Each row has a hidden value; after the row comes its grade, the name of the range that the value falls in. Each part has its own.
[ -99   54  -36   89   10  -24   48  -25   74 -101   90   64   75  -97
  149   96  -43  -84   81   -9   23 -111   26  -20 -113  -42   78  -11
   48 -118   24  -80 -109   52 -127  -22   14  -96  103   49  -12  -24
   21  -87  -14]
C
[ 186 -136 -114   36  102   49  -33   12 -164  -17   68   38 -181 -137
 -118   50  -97  153  -24 -276 -110  129   82  233  -19   -9  -70  -57
   98 -275  -54 -104   49  103  137  -99 -140  -72 -170   78  100 -279
  188 -183  -45]
C
[  17  -65   -6  103   42  -89    8    3  -67   32   79  -63  -34 -157
  -97   90  -86   81  -91 -327  -90  -56   38   97 -146  -90    6 -124
  -23  -46 -101 -208  -48  108  -47  -40 -218 -208   -7  -52   54 -149
   94 -243 -148]
X
[ -47 -166 -106  322  201 -139    9   60   29 -251  171   90 -136 -118
 -158  102  -17  -62  104 -176   34  -28  -11  115   -1   66   34  -98
  153   57 -277 -127   76  178 -136   -3  -94  -54  147 -141    4  128
   18 -186  -88]
G
[ 272  -46  -82   76  -15   22  227   82 -241  173   10  164  -87 -233
 -166   26 -189   18   36  -79  -96  227   72  353   32   79  -23 -292
   30 -183    8 -100  -41  -64   96   14 -105   82   51   -8  173   31
  145 -149  -85]
C
[  65  -43  -54  -31   -4  105  -19   71    5   43  -73   74  -64 -109
   90  -80  -43  148 -137 -258 -108   71  112   68  -60   63 -141  -89
   85 -142  -69 -142  -14   -3   58 -125 -121  -48  -67   99   56 -133
   71 -115  -60]
X
[-194   -6  -49   70  169   47 -122   65  169 -165   84  -26   69  -22
   -1   15  -44  -38   69   68   65 -180   20 -204   23   -3  -17  -19
  107   30  -35  -33 -143  -38  -91  -41   15   21  114    2 -105   44
   60   29   34]
Q
[ -92 -220 -272   51  170    2 -125   51  179  -30  -70  138 -132   -1
  144    1  -23  120 -144 -454 -153 -270  -29 -340 -197   28  -57  -40
  216  -63 -366 -194  -96   -8  -40 -140  -45 -363 -261  172  175   18
 -107 -265 -183]
Q
[ 210  -92  -76  -89  140  128  -37  -44 -152   75  -93  -46 -143   38
   57   54  -11   96 -141  -99  -93  206  122  219 -128  -15  -60   19
   74 -267  111 -116    6   49   95  -69  -42 -160  -65   78   30 -231
  137  -54   62]
G
[ -48 -246 -220  190   -6 -159   -4  220    7 -134 -100   43 -207 -122
    8    0 -117  -10 -135 -293 -106   22  -41  221 -125   90  221 -190
   40  -25 -353 -242  194   89  -24 -127  -49  -76  -80 -153  214  -41
  -53 -264 -105]
N
[   0  -60 -157   50  225  -15 -250    5  117 -233    4  -70   62  -91
   48  111   -4  -64 -156 -122  -62 -158   97 -141 -115   31   29  -11
  209 -221  -88 -324 -141   12   -4  -98  -72 -309  -70  134  -88 -129
  149 -182  -42]
T
[  -6    0  -27   27  117  -51  -91   24   52   47  -33 -139    8  -13
   91   14   34  -49 -130  -90  -30  -91   48  -25 -132    8    3  -39
   99  -90  -14 -253  -67  -42  -63  -10  -86 -262   82   41   15  -58
   66  -58   -1]
T
[-187 -265 -290  150   94   -3  -63  197  114  -51  -21  145 -254   63
  148 -118   47   37  122 -227  -38 -137  -98  -56    7   19   44  -58
  187  -96 -354    5  172  -80  -38 -122   70 -134 -136  140  296  -72
 -124  -72   -4]
S
[  11 -121 -143   24    8   -2  -69   87   48  -97 -127    8 -171  -14
  153  -15 -110   26 -159 -181 -101    2   28   57 -179   39  109    1
   74  -96 -115 -168   87   79   16 -117   15  -21 -120  -72   87  -75
  -67  -84   36]
X
[  60   47  -47   89  182  -10   41  -80   24  -81   79  114  168  -47
  112  147  -14   34   43 -142   23  -52   66 -141  -61   81 -153   67
  203 -144   42 -128 -220   81  -30  -10    6 -278  105  156  -19   -6
   50  -85  -66]
S
[ -58  -17  -46   80   41  -26  -94   70   40  -40  -49 -105  -49   67
  145  -79  -27  -50   -2   -3   23 -114    1   30 -100  -22   66   79
   99 -114    4  -53   99   -9  -30  -57   65   -9    5   -5   82 -175
  -44  111  127]
S
[ -22 -107 -100  168  -41  -56 -169   -1   90 -233 -167  -28 -127   22
  140  -41 -212  -64 -213 -225 -109 -262   25  -58 -400 -120  208  117
   48    4 -151 -113  153  186  -83 -142   53  131 -221 -237   15 -110
 -269  -12   42]
A
[  -6  -24  -47   68  104   -7  -56  -12   28 -114   43  -25  -80   15
   75    5  -77   29   14  -84   16  -96   14    3 -104   23   -1  127
  135 -140  -18  -26   30  124   -5  -73   44    8  -67    8   35 -148
   21    4   61]
S
[ -87   69   95   24   -3  129   68    1   51   98  -58    3   14   55
   96 -104  -33  -40   13  126   43  -56   65    9 -121  -73  -57  -37
  -27   84  100   88  -49  -54 -158   -1   24  185  201  -86  -62   79
  -73  155   75]
T
[-105   99  -35    6 -131  -65  137  200  130   63 -166   79  162   -2
  445  -78    8   15  -37  -72   31   81    0  -29  -13  222  -15  -20
   87  -31   22 -185  -35  -88  -22  -46  113 -160  237   74  167   40
 -127   68   48]
S
[-202   90    5   -3  116  -34  142   46  154   23  154   58   87   30
  263   68  102   68  201   -6  144   15  -52 -143  107  172 -130   78
  138  -20   42  -28 -165   18  -97   32   74 -244  292  160   58   94
   62   13   29]
H
[  65  203  225   -2    4  240  155  -87 -120   23  -24   51  360  -90
 -114   74 -211   -6    8  268   57  106  214   75  -69 -135 -143 -120
 -154   87  397  128 -322  -13  -84   17  -18  322  354 -160 -306   42
   90  154   21]
T
[  35   61   25  227  -65  -64   38   -7   10 -150   -4   79  154 -225
   -5   67 -144 -151  -76  -90  -49 -100  120   82 -199  -68   87 -159
    0    2  -25 -208  -81   69 -148  -19 -114   42  160 -148 -101   57
  -50 -121  -96]
X
[ -83  -25  -47  193  227   55    4  -12   98 -209   53  106   67  -16
 -110   51 -107 -153   91  194   92 -154   41 -103  -60   30    5  -59
  125  100  -51   58 -145   25 -180    4   88  195  192 -126 -153  257
  -13   29   -7]
N
[ -35 -115  -75  254   12   37  158   60  -60   -7  -89  254  150  -41
  -97   30 -258   41   50 -187  -50 -127   11 -112 -153 -131  -31 -180
  -40  216 -115  101 -133    1 -110  -41   34  123   86 -184   71  145
 -256  -24 -155]
H
[  83  -12  -41   -7  -17  131   53  -12 -102  126   18   94  -50  -94
   60  -44  -20   91   36 -143  -72   42   95  158  -55  -78 -107  -78
   45 -267   41    1  -18  -39   28  -80  -86  -56  -62  190  104 -247
  108  -78  -32]
H
[-152  -56  -81  210  117   -9  -91  -91   91 -123   53   28   32   55
   79   54  -25 -133   90  -57   12 -361   -7 -192 -250 -238   90   60
   79  -27  -73   26  -55   36 -215  -27   47 -115   -4    7   -9  -55
 -153    0   -7]
H
[  29   86  131  142  -81  -83  -84  -50  -23 -139   17 -202  -73  -64
   36  -19 -119 -130  -87   10    8  -80   82  240 -247 -133  171   93
  -42  -54  110 -114  164  194 -106  -21  -66  206   66 -264 -107 -186
  -26   80  143]
Q
[ 229  132  137 -110 -217   70  156  173 -235  160 -123 -123  -14 -211
   -5  -86 -163   23 -140  147  -44  462  173  622   58  109   47 -222
 -148 -192  294 -169   90  -49  152  -31 -116  291  216 -151   10 -202
  253   56  137]
T
[ 169  216  232 -118   26  195   31 -187 -186    2   57 -152  186  -85
  -66  140 -149   15  -53  225   25  167  229  245 -126 -171  -63   48
 -130 -189  495   15 -209  116   10   -1  -78  168  179  -76 -301 -264
  269   94  122]
X
[  81   52   -7   87  307   91 -181 -191  102   23  -84  -56  146   73
  -46  -16  -48 -170 -172   65  -21 -436  114 -361 -326  -90 -120   31
  220  -28   20  -93 -279  -98 -175    9    1  -91  -14   59 -164  134
  -36   49  -57]
N
[  91  -13    9  -22   44  241  -42 -127 -129  -73   59   29  -68 -112
  -77   43  -68    6   -3   54  -62   49  188  270 -142 -216   -8  -49
  -38 -301  147   69  -31   76  -26 -113  -97  138  -84   73 -141 -317
  215  -89   21]
G
[ -49 -126  -33   68  253   65 -130  -94   33 -264   99  -77 -252  153
   25   80    3   52   44  -19   67   12   27   68 -118  -41    3  259
  121  -60    0   82  125  295  -64  -71   67   64  -21 -115 -117 -134
   25   52  163]
G
[  32  109   26 -226   90  194   76   28  -64  202  -96  -85  150   20
  112   34  -16    7  -52  290   31  188  113  108   12   42  -56 -102
  -30 -192  320  -40 -249 -185   31  -10   54  -74  208  141  -50  -83
  252   68   89]
N
[ -63 -173 -134  128  270  -96  -23  103   56  -98  193   35 -165  -43
  -28  105  108  147  105 -315   26  100  -34   -4  150  162 -146  -26
  218  -23 -230 -188    6  112    2   -9 -127 -343  125   77   91   25
  129 -183  -58]
X
[ 326   -7  111  121  -89   21   81  -80 -230   66  -55   16 -207 -100
  -90  -81 -209  118 -144 -288 -112  139  134  372 -236  -45  -91   37
    1  -77   48  -30  199  247   54  -53 -145  289  -88 -232   35 -169
  -52    7   17]
A
[-226  -47  -35  102  100   32   15   22  106 -229   23   69  170  -63
  -23  129 -167   28  -16  -43   32 -152   23 -136 -138  -54   57  -60
  -47  118  -74   18 -196  130 -152 -110   34   33   85 -122 -120   17
    2 -142 -122]
N
[  81   81  153   36  101  152   18 -142 -119   46 -147  -96  253   91
 -102   85 -237  -36 -143  154    0  -84  143  -58 -304 -241  -29    3
 -132  147  308   78 -247   35 -114   12   37  177  176 -264 -234    3
  -83  179   40]
G
[ -74  134  147  171  213  117    6 -140    6  -60  147   27  409  -69
 -253  135 -160  -65  129  143   95 -269  116 -294  -68 -224 -173  -90
  -15  186  196  107 -430  -39 -193   69  -61   96  308  -91 -302  134
   42   92  -87]
A
[-353  220  135  -86  -51   12  118  233  323  158 -128  -46  264   60
  376 -209   77   10  -29  172  167  -57  -18 -239   81  285 -148  -61
   42  242   47  -65 -180 -210 -170   -5  103   20  460   23   -2  265
  -49  199   48]
N
[ 127 -178 -161  135   55  -40  -35   42  -32    8 -258   71  -56   -2
   74   -4 -137   21 -293 -353 -171  -80   53   -7 -335   -4   41  -88
   85   -7 -207 -229   24   52  -30 -108  -31 -167 -133  -97  130   -7
 -191 -159 -130]
N
[ 108  -60  -59   71  117   36  -89  -22  -62  -84  -88  -12   83    4
   21   96 -129   58 -123 -176  -69    2   98  -43 -162  -76  -38   31
   65  -56   64 -134  -89   76   35  -60  -21 -116   -1  -60  -45 -128
  -38   -4    9]
A
[ 190   41   53  139  122   66  140 -149 -192  171   67  107  166 -100
 -185   83 -140   28   43 -128  -44 -112  105    3 -155 -149 -185 -119
   38  -79   97   20 -243  -10  -63   36 -116  -76   66   51    5  -36
   49  -73 -159]
S
[  16 -249 -253  116   88  -86  -50   57  -28 -175  -24   37 -329   59
  144   64  -82   46  -10 -268  -77   -2  -66  150 -173   12  189  121
  137 -218 -207  -86  231  207   41 -127   93 -136 -249  -26  235 -217
  -85 -138   57]
S
[ -21 -155 -200   66   66    6  -48  194   38 -139  -58   62 -146  -59
   52    1  -90   -4  -15  -60  -47  104   11   97   37  107   99 -110
  108  -84 -131 -144   67  -21   54  -82   30   17    7  -45   93    8
   16  -59   58]
Q
[ 200 -127 -130  155  -99   93   78 -108 -185  -77  -67  196 -260  -47
   94   37 -140  -90   22 -100 -130   70   94  365 -313 -219  183    2
   -5 -269   12   55  206  161  -50  -79   37  160 -165  -79   93 -180
 -144  -61   64]
C
[-118 -101 -159   70   87 -114 -147  228  201 -249 -124  -23   69 -112
   75   16 -175   58 -245 -253  -66 -110    7 -197  -64  222   64  -81
  137   68 -251 -338  -84   46   39 -150  -15 -104  -40 -104   22   49
  -15 -173  -91]
T
[  99  -80  -70  150  136  182  105 -191 -174   69   69  187  -54   61
  -50   97  -41  -84  218   66  -15  -68   71   85 -183 -310  -24  -24
   27 -156  119  219  -78   -5 -139   33   46    7   35   65    9  -53
  -67   43   22]
H
[   2    2  -40   51 -106  -68    7  181    3  -81 -115  -21   88 -165
   74    0 -206   42 -157 -157  -68   64   55  104  -68   84   94 -124
  -23  -22  -22 -233  -13   30   60  -99  -45   42   46 -136   52  -94
    7  -79  -21]
A
[  71   34  -33   63   32  -47   30   82   56   40  -87   27   -8  -29
  132  -69  -90   -5  -80  -94  -13  -20   26  -36  -75  167  -56   -9
  156  -16  -28 -161  -24  -17    1  -11   21    8   83  -39   83  109
  -65   45   28]
C
[ 223 -178  -72  107  118  106  183    0 -219  104   42  236 -141 -169
 -273   61 -163  215  -19 -346 -132  185   96  214  -35    7 -205 -236
   31  -29 -140   -8  -70  100   49  -54 -192   25  -37  -40   88   23
   94 -253 -215]
T
[ -76    6  -14  150  255  -69 -101  -46   63 -192  132  -71  168   -3
  -62  139  -90    8   47  -83   71 -231    9 -225  -66  -14  -58  102
  151  -10   -2  -77 -187  115  -62  -21    6 -158   70   -6  -86  -68
   58  -26  -31]
S
[ -54   65   45  -42  -11  218  -96 -101   52   39 -183  -29  141   97
  182  -50  -91  -46 -138   71  -55 -204  137 -159 -324 -265   -6   40
  -55  -28  189   50 -149  -69 -131  -80   49   70    1  -13 -140 -121
 -132  147   70]
X
[   4  -21   15  167   42   71  149 -109  -89  -99  142  149  -40 -149
 -112  109  -81  -83  122   35   12    3   89  255 -142 -138   51 -121
  -43  -89    5   82  -42  147 -184  -22  -65  132  115  -69  -85  -12
   88 -160  -85]
N
[-281   66  -15  -19   56  -34   85  220  247  -21   91   44   81  -61
  203  -31   45   81  112   -6  118   35  -46 -163  209  271 -110  -74
  114  101  -72 -114 -148  -73  -61  -11   19  -91  314   70   40  195
   83   -6    8]
Q

New part:
[  30   22   95   83  -84   92   22  -62  167   39  -23  265 -154 -107
  -27   53 -146   -8   49   -6 -158   95  187 -132  143  215   43  -67
   -1   38  -78   78  -98  161   93  -98  172  109   50   35 -343  203
 -200  288  276]
Z142
[-298  205  294   72  105  135   20   60  141 -124   13  -85  248  -42
  -85   52  343  -53  289   41   32  -50  -18   84   76 -242  -81   13
  -64   22    1    0  219   66   68  130  -24  -28  116  126  238 -281
  160 -114   72]
Z102
[ -79  231  315   57   59 -107 -150  149  178   66    9   81   55    6
   36 -142   60 -204  183  137   44   63  103   33  -17  -65  -70 -141
   24  133   84   71  -64  194   35  -72   45  -37   76   74  -73 -218
  128  -44  252]
Z891
[-131 -113 -108  -81   17  150  151   64  -19  -51   -4   64   -3   68
 -144   92  208  259   19 -154 -160 -107   68  -62  123 -126  -21   14
  -60  -34 -140  123  -10 -168   62  -93  -10  -22  181   93  -57  160
  -74  -69   31]
Z102
[  -7 -254 -375 -164 -184  -79   79  118   11   95   16 -208 -108  100
 -111  -67 -126  154 -112 -135   83  -90  -30  -90  -14  -72  -55  122
   87  -59  197 -195 -216  -98  -17   -6  -11  144  -28 -118   62  239
  -22   88  101]
Z438
[-180   79   91  -31  -17   -3  -23  271  126   50   55  -23   -4  172
  -84   -2  182   -5  -82  223  182   86  -53  100   12 -408 -170 -132
   69   -3  -63   49   -7  -31  -48   -7 -105 -167  399  236  163 -421
  149 -283  185]
Z293
[ -78  135  111  116  -65  -12 -147  111  207   27   56   33  -61  -10
    3   27  -65  -89   21  233   86  140  139  -14  -56  -60  -81 -125
  117   56  -27   14 -153  144  -60 -170   21  -33  254   88 -116 -192
   49   10  411]
Z438
[-104  144   52   23   -6   54  -79  267  276  -22   42 -109  -23 -131
 -179  -94 -137  -78  105   95   79  179  306  -30   79   10  -21 -121
    0  133   32 -100 -101   65   12 -128  168   75  132   96   16 -120
   66  356  339]
Z438
[ -90  144  252  174 -156   89  -10  198   37  141   63  160  -90   27
   23  -52  121 -121  -25  253   88   36   -5   -8  164 -126 -127 -252
  -67  -56  -84   58  -15  177  -23   54   -9  -16  258  303   39 -228
    0 -148  302]
Z142
[ -16  171  193   68   37 -113 -163  137  299  178    2   96   -2   37
  -88 -245  -82 -281   81  181   93  224  161   30   18   15 -172  -98
   48  173  138   39  -57  102  -77 -212   82  -40  116  121   59 -125
   81  194  208]
Z525
[-298   31  108  124 -103  251   18   37  -65   69   48  -31   34  101
  -27  139  137  164   61   24  -21    7  -22  -51   72 -154  -34  -25
  -81  -44 -120 -145  -14  128   58  131  -39  161  124   -2   -2   19
   16  -59  288]
Z438
[ 145  -24   12   -2 -190 -174   42  219   -2   75   19   45  -80  -61
  131 -170  119 -185   77   57  117 -291   -5  -31  112  -63  -74 -124
  -22 -123  172  111 -171   93    9  -21   13  -39   47  187   41  -45
  -23 -318   68]
Z102
[-177  136  272   49  -50   33  -75  -10  121  215   25   20   53  252
   30  -49  -14 -167    0  182  136  204 -151  122   -4 -238  -84  139
  -36   17    0 -130   81  203  -15  203  -34   91  100  -40  158 -286
   93 -118  132]
Z891
[ -65 -152  -41 -184   11  -18  -20  -96  -20  120   27   18    3  274
 -109  -10  -45  211  -30 -142 -153  103   66    6 -132  -86   28  161
   83   19  -15  -17 -101  -90   79  -34  -30   63   16 -245 -150  162
   15   -3   94]
Z102
[  81   75  160  130 -144  185 -103 -169   77   73   76  266 -212  -58
   46  103 -421   33   13   51 -281  262  397 -140   16  372  258   27
  -67   23 -286   13 -231  264   79 -131  248  272   27 -187 -580  233
 -238  372  517]
Z438
[-110   95  235   28  -77   91  -23  164  -30  241   82  164  -68  268
  -45 -104   72  -30 -120  199   23  171   -4   69   87 -226  -76 -112
 -110  -23 -180   62    2   57  -26   63  -45  -14  276  173   54 -241
   43 -199  198]
Z657
[-242  -76   30   37 -158  113  -96   94  -34  252   -9   29 -122  316
  139  187  -79  174 -113   66   80  124  -67  -33  -36 -262  -35    4
   46    9 -106 -207 -266  242   91   67  -39  165  184 -175 -255    5
  -39 -201  360]
Z525
[  14 -225 -307 -268  -58  -33  205   93  -86   67    1 -115  -49  143
 -181 -167  -28  198  -86 -289 -105 -142  -38  -65   90  -41   40  208
 -106  -43   90  -56  -51 -220   28   66   20  152 -119  -85   95  301
  -47   96 -114]
Z891
[-140  -10 -121 -164  195   35  -36  -20   60   -3  -13   -5   40  239
 -113   12  -85  229   -2 -192 -247  117  156  -21 -113  -36   94  263
  -55  180 -171   70 -107 -152  -26 -261   35   74   69 -222 -228  191
    1  105  105]
Z142
[   0 -227 -346 -306    8 -103   88  238  -26  -45   24 -109  -83  139
 -173  -44   39  313 -106 -198  -84 -119  126  -54  -52 -173    9    8
   88    4    3   87 -229 -298   34 -197  -30  -69  152  -24 -112  138
   20  -86   64]
Z102
[-194  200  410  294  -99   94 -100  -65  212  202  -71  148   70  -24
  167   21   65 -312  262  159  141   60  -91   -7  152  -21 -150  -18
  -49   51  140 -145   42  465   83  149   77  165  -33   26   27  -66
  -27   17  208]
Z525
[  78 -117    2 -152 -268  -34   41  -26  -87  215  138  -45 -143  279
  -23  -92 -228   13 -245   99   58  138 -103   79  -65 -143   86  186
    6 -194  -36 -148  -55   43   -3  309  -35  159   42 -143   70 -155
    2 -122  155]
Z293
[-229  108  182  187  -20   67  -40 -188  314   94  -55   26  124   52
  -23   73   77 -208  139  143  151  138 -195   45   39 -117 -231  175
   83   46  151 -130  175  197  -55   75  -30   52   74   16  226 -101
   28   88   81]
Z525
[-271  162  121   72  161  205 -108   31  -38  124   29  137   57  385
   52   87   78  132  -37   62 -178  164   80   47  -49 -211   24  177
 -216  132 -425  143  -64  -12 -129 -264  -52   23  327  -39 -157  -57
   10 -267  199]
Z525
[ -23 -150 -282 -360  119 -305   37  -51  197 -124  -43 -330  144   46
 -193 -137  -62   86  119 -301    0  -99  -70   13 -217  -69   -9  344
  225  104  404 -127  -33 -190   45    9  -17   48 -249 -322  101  138
  169  196 -102]
Z657
[ 224   38  187    4 -206   12  -96  154   22  195  113  358 -344   36
   40  -85 -333  -33 -157  190 -141  238  394  -72   69  172  164 -267
  -24  -27 -262  171 -326  178   83 -144  192   53  224   74 -517  -31
 -176   80  484]
Z293
[ -28 -127 -371 -354  156 -152  100  110  210 -270   11 -255   54   -8
 -306  -21    1  236   -6 -216  -75  -51  119    2 -132 -132   22  198
  172   79   88   76  -43 -382  -22 -204   -1 -110  100  -66   37   15
  107  154  -13]
Z293
[ -74 -101 -115   86 -208  264  272   52  152   25  -50  185 -194  -77
 -108  165   35   56 -115   21   30  -20  -81 -106  392  -57  -88   -3
 -110 -126 -137    5   72   33   31   94   97   82  239  299   47  102
 -276  134   49]
Z891
[ -16  -65  -92   53 -133   37  -35  200  100  296  -24  141 -178  166
   -9 -110 -119  -55 -103   73   73  106  113  -73  152  -39 -135  -57
  -71   56  -17  -17 -238   63  -61 -226   77   73  190  102  -56  157
 -122   45  172]
Z438
[-118  285  258   44  120  -56 -173   39   53    3  100  -70  165  136
   30 -144   43 -143  136  137  -50   74   76  102 -170  -91   27  119
  -84   96  -73   73   17   63 -129  -91  -39    9   83  -48   58 -277
  206 -157  233]
Z525
[  76  121  271   68 -115  -77  -83    7  108  135   88  213  -84   73
   29 -106  -24 -199  -29  261   30  129   43   51  -14  -38  -59 -110
   61  -51  -34  142  -32  139  -37   -9   -7  -76  197  139  -57 -250
   21 -133  252]
Z293
[ 208 -226  -35  -38 -346  -38   58  -69   14  264   34  291 -349   75
    7  -19 -282   32 -218   51  -42  109   42 -123   91  141   11 -103
  126 -145   27  -14 -234  154  115   82   84  124   42  -29 -332  224
 -241  125  269]
Z657
[-211  -52 -147 -111   66   73   29  155   32  -15  -19   24  -57  232
  -40  167   88  283 -113  -49  -67   13   -2  -24  -20 -286  -21   49
   15   69 -215   81 -149 -104   -2 -170  -61  -50  313    6 -198  -15
  -12 -198  170]
Z891
[  35   96  -43 -241  216 -284 -127   14  126 -100   77  -77   93  194
  -94 -164  -32   12   -4    1 -120   62   96   98 -324 -111   38  198
  131  135   -5  228  -80 -221 -145 -288  -81 -168  123 -124  -78 -188
  209 -137  103]
Z657
[  23  236  423   99  -78  -12 -169   54   88  177   72  191  -71   38
   97 -137 -183 -221   89  195  -41  209  195   19    5   91   92 -110
  -66   59  -71   12 -110  332   74   53  136  129   21  -29 -241 -180
   13   61  392]
Z891
[  84  -26  -63  -21 -104   36  -10  254   79   54   57  268 -317    6
  -89    9 -156  147 -204  109 -131  138  316 -130   97   58   26 -305
   42   37 -252  219 -298  -30    7 -314  109  -70  365  216 -436   45
 -156  106  430]
Z142
[ -97  105  267  166 -148   68  -41  -19   81  198    7   90   -3   35
   73  -59  -16 -187  108  113   67   58  -46  -13  109    2  -72   -7
  -67  -18   79 -123    7  297   46  161   55  173  -30   12   35  -27
  -25   34  211]
Z525
[  49   34   96  -66  -85   -8  -13   67   98  -16  100  123 -149  -12
 -123  -12 -125   63  -84  110  -93  158  188  -27  -20   23   67 -143
  101  -20 -114   99  -95   16   53  -24   60  -22  188   66 -234 -126
  -13  119  355]
Z657
[ -88  -89  -71   -8 -153  106  159   98  250  128  -67   54 -112   17
 -136   15  -32  -68  -65   34  169   85  -96  -21  279 -142 -152   50
  -18  -34   79 -123   54   55   43  126   88   79  140  168  187    0
 -126  178   -8]
Z657
[-169   97  195   89   63  196   29   -9   -5  154  -53  273   18  202
   78   46  139   12   89  -34 -157   15   20  -13  176  -93    4   99
 -252   60 -250  140    4  111   35  -80   45   76  143   46 -142   96
 -116 -173   34]
Z657
[-176  -26  -58 -120   65   10   74   91  366 -118  -58 -185  113 -108
 -267   17   67   -1  171  -86  121   60   55   23   83 -155 -124   80
  134   85  223 -131  101  -66  102   32   82   -5   49   32  220  -71
   78  299    1]
Z102
[  33  -61  -24  -52  -91 -234  155   10   83  -86  -14 -116  137 -176
  -77 -191  349 -157  226  -84  121 -399 -241  -24   65  -67 -220  -22
  127 -126  474   42  133  -45   17  160 -103  -84 -153  174  364   18
  118 -129 -139]
Z293
[-121  -16   75 -126  -13  -75  -67  122  114   10   36 -102   30   78
  -98   -7   32   78   65   10   56   68   75   32 -102 -192  -39  -65
  172   36  110  -77  -98   31  119   47  -15  -14   89  -77  -50 -150
  139  -19  233]
Z102
[-263  244  256  113   88   41   69  174  218  -57  -12  -56  219  -69
 -141 -114  419 -217  223  138  171  -84 -160   86  182 -275 -264  -84
  -69   41  139   48  298   19  -53  108  -67 -120  161  371  478 -350
  190  -95  -24]
Z891
[ 119  -44 -176 -155   47 -115  134    8  115 -147   -8   23  -14 -114
 -129 -118   12   22   81 -181 -166 -175  104  -77   54  125   49  126
  -19   12   69  196  -25 -176  -20 -170   78  -19  -37   49  -57  192
  -60  125  -40]
Z657
